Below are the code and all the weights of a small trained network. Each question names an input and a target symbol and asks about switching units off, where a switched-off unit gives its printed mean instead of its output.

import numpy as np


def w(rows, s, z=0):
    codes = np.array(rows[::2]) - 128.0
    scale = np.full(codes.shape[1], s)
    scale[-1] = z or s
    return codes * scale


def norm(h):
    return h / np.sqrt((h * h).mean(-1, keepdims=True) + 1e-5)


def f(y):
    return np.maximum(y, 0)


def softmax(a):
    e = np.exp(a - a.max(-1, keepdims=True))
    return e / e.sum(-1, keepdims=True)


def log_softmax(a):
    a = a - a.max(-1, keepdims=True)
    return a - np.log(np.exp(a).sum(-1, keepdims=True))


def net(x, mask):
    ids = ['ΛΨαζηξπτ'.index(c) for c in x.split()]
    T = len(ids)
    res = E[ids] + P[:T]
    r = norm(res)
    for j in range(2):
        rows = slice(2 * j, 2 * j + 2)
        q, k, v = (r @ M[0][rows].T for M in (Q, K, V))
        z = softmax(np.where(np.tri(T) > 0, q @ k.T / 2**0.5, -1e9)) @ v
        o = O[0][rows]
        res = res + np.where(mask[j], z, o[:, -1]) @ o[:, :-1]
    y = f(norm(res) @ A[0][:, :-1].T + A[0][:, -1])
    res = res + np.where(mask[2:18], y, B[0][:, -1]) @ B[0][:, :-1]
    return log_softmax(norm(res)[-1] @ U[:, :-1].T + U[:, -1])


Q, K, V, O, A, B = {}, {}, {}, {}, {}, {}
E = w([
[149,65,119,200,215],'Λ',
[182,120,148,67,95],'Ψ',
[126,175,233,32,221],'α',
[118,186,133,151,175],'ζ',
[150,114,101,43,211],'η',
[143,50,148,218,191],'ξ',
[181,98,95,223,112],'π',
[149,254,99,76,167],'τ',
],0.013)
P = w([
[139,109,122,102,78],'0',
[225,114,157,74,193],'1',
[180,170,191,119,142],'2',
[146,164,136,133,167],'3',
[103,178,89,152,184],'4',
[152,111,108,128,254],'5',
],0.0096)
Q[0] = w([
[43,112,125,111,9],'H0',
[89,44,109,59,162],'H0',
[86,24,126,169,70],'H1',
[171,22,28,97,254],'H1',
],0.0068)
K[0] = w([
[192,101,208,188,255],'H0',
[106,161,80,142,144],'H0',
[184,141,148,76,129],'H1',
[12,136,102,147,60],'H1',
],0.01)
V[0] = w([
[73,33,65,10,103],'H0',
[39,105,170,129,198],'H0',
[147,34,112,189,184],'H1',
[167,155,46,143,3],'H1',
],0.024)
O[0] = w([
[3,100,63,185,107,138],'H0',
[169,110,133,132,11,8],'H0',
[134,25,119,88,163,142],'H1',
[134,185,136,4,145,73],'H1',
],0.017,0.015)
A[0] = w([
[251,137,157,111,87,240],'N0',
[62,192,128,86,85,118],'N1',
[135,133,92,225,125,164],'N2',
[118,93,66,125,142,60],'N3',
[187,73,77,168,163,5],'N4',
[147,124,147,128,24,231],'N5',
[94,106,181,83,149,79],'N6',
[129,89,156,180,136,85],'N7',
[150,179,108,142,69,63],'N8',
[116,126,179,117,58,152],'N9',
[136,184,77,125,129,97],'N10',
[161,173,110,149,154,76],'N11',
[81,220,153,99,116,155],'N12',
[107,119,107,217,54,170],'N13',
[98,162,133,110,114,67],'N14',
[156,201,139,179,135,161],'N15',
],0.014,0.0019)
B[0] = w([
[46,101,127,27,4,242],'N0',
[143,65,229,172,116,186],'N1',
[143,209,48,140,111,255],'N2',
[129,103,177,154,99,195],'N3',
[220,146,181,205,128,231],'N4',
[141,164,4,102,150,162],'N5',
[86,186,88,135,181,179],'N6',
[159,178,129,158,128,218],'N7',
[136,172,145,115,71,155],'N8',
[167,170,63,114,121,142],'N9',
[138,111,142,167,102,173],'N10',
[148,128,170,146,157,181],'N11',
[132,107,178,236,137,224],'N12',
[164,195,42,69,152,222],'N13',
[135,113,191,118,145,155],'N14',
[59,103,172,142,123,224],'N15',
],0.019,0.0063)
U = w([
[170,8,151,154,169,57],'Λ',
[13,96,135,155,178,184],'Ψ',
[203,195,122,134,140,223],'α',
[140,165,237,128,129,101],'ζ',
[110,119,69,135,115,242],'η',
[148,1,146,154,163,94],'ξ',
[138,112,103,19,240,119],'π',
[105,158,231,196,235,5],'τ',
],0.0078,0.0024)

Each question gives the input, a string of symbols that net reads in full, and the target symbol t.
The units are the heads (2 rows each of Q, K, V and O) and the neurons (one row each of A and B). Each row of codes is followed by its name. A weight is (code - 128) times the scale printed after its matrix; where a second scale follows, it is the last column's (O, A, B and U).
mask holds one flag per unit, heads first, then neurons. A switched-off unit (its flag False) gives its mean, the last column of its rows in O or B, instead of its output. The means were averaged over made-up inputs and are rounded, as every weight is.
A unit's drop is (log p(t) with every unit on - log p(t) with that unit switched off) / (log p(t) with every unit on - log p(t) with every unit switched off).
The circuit of an input: a set's keep is (log p(t) with only the set's units on - log p(t) with every unit switched off) / (log p(t) with every unit on - log p(t) with every unit switched off). Starting from the 12 units with the biggest drops (on a tie, the unit counted first), units are removed one at a time, each time the one whose removal leaves the highest keep (on an exact tie, the one counted first), for as long as the keep stays at least 0.8.
units of the circuit, in order: the units of the circuit, biggest drop first
unit that matters most: the unit with the biggest drop
top k neurons: the k neurons with the biggest drops, biggest first
which heads matter: for each layer, one digit per head in row order, 1 if its drop is at least 0.15 and else 0, layers parted by /
input ζ τ τ π π, target ζ: top neuron : [N0]
input π ξ π Ψ, target π: which heads matter : 01
input η η η τ, target η: which heads matter : 10
input Ψ ξ Λ, target Ψ: which heads matter : 10
input ξ ξ ξ ξ ξ π, target ξ: which heads matter : 01
input α ξ Ψ Ψ ζ Ψ, target α: units of the circuit, in order : [H1; N2; H0]
input Ψ ξ π, target Ψ: which heads matter : 10
input η ξ α π, target η: units of the circuit, in order : [H0; N13]
input ζ Ψ Ψ α ζ Ψ, target ζ: units of the circuit, in order : [H0; N0]
input Λ ξ ζ, target Λ: which heads matter : 01
input α α Ψ α ζ π, target α: which heads matter : 11
input α Ψ ζ π, target α: units of the circuit, in order : [H0; N2]
input α τ α ξ η ζ, target α: which heads matter : 10
input α π Λ, target α: units of the circuit, in order : [H0; N13]
input π Λ α ζ, target π: units of the circuit, in order : [H1; N12]
input ξ Ψ α Λ ξ α, target Λ: unit that matters most : H1
input α Ψ π τ ζ, target ζ: top 2 neurons : [N0; N15]
input η α π η ξ, target η: top 2 neurons : [N13; N2]
input α Ψ η α Ψ, target α: top 2 neurons : [N13; N2]
input Ψ η Λ π π τ, target π: units of the circuit, in order : [H1]
input ζ π π Ψ α, target ζ: top 2 neurons : [N0; N13]
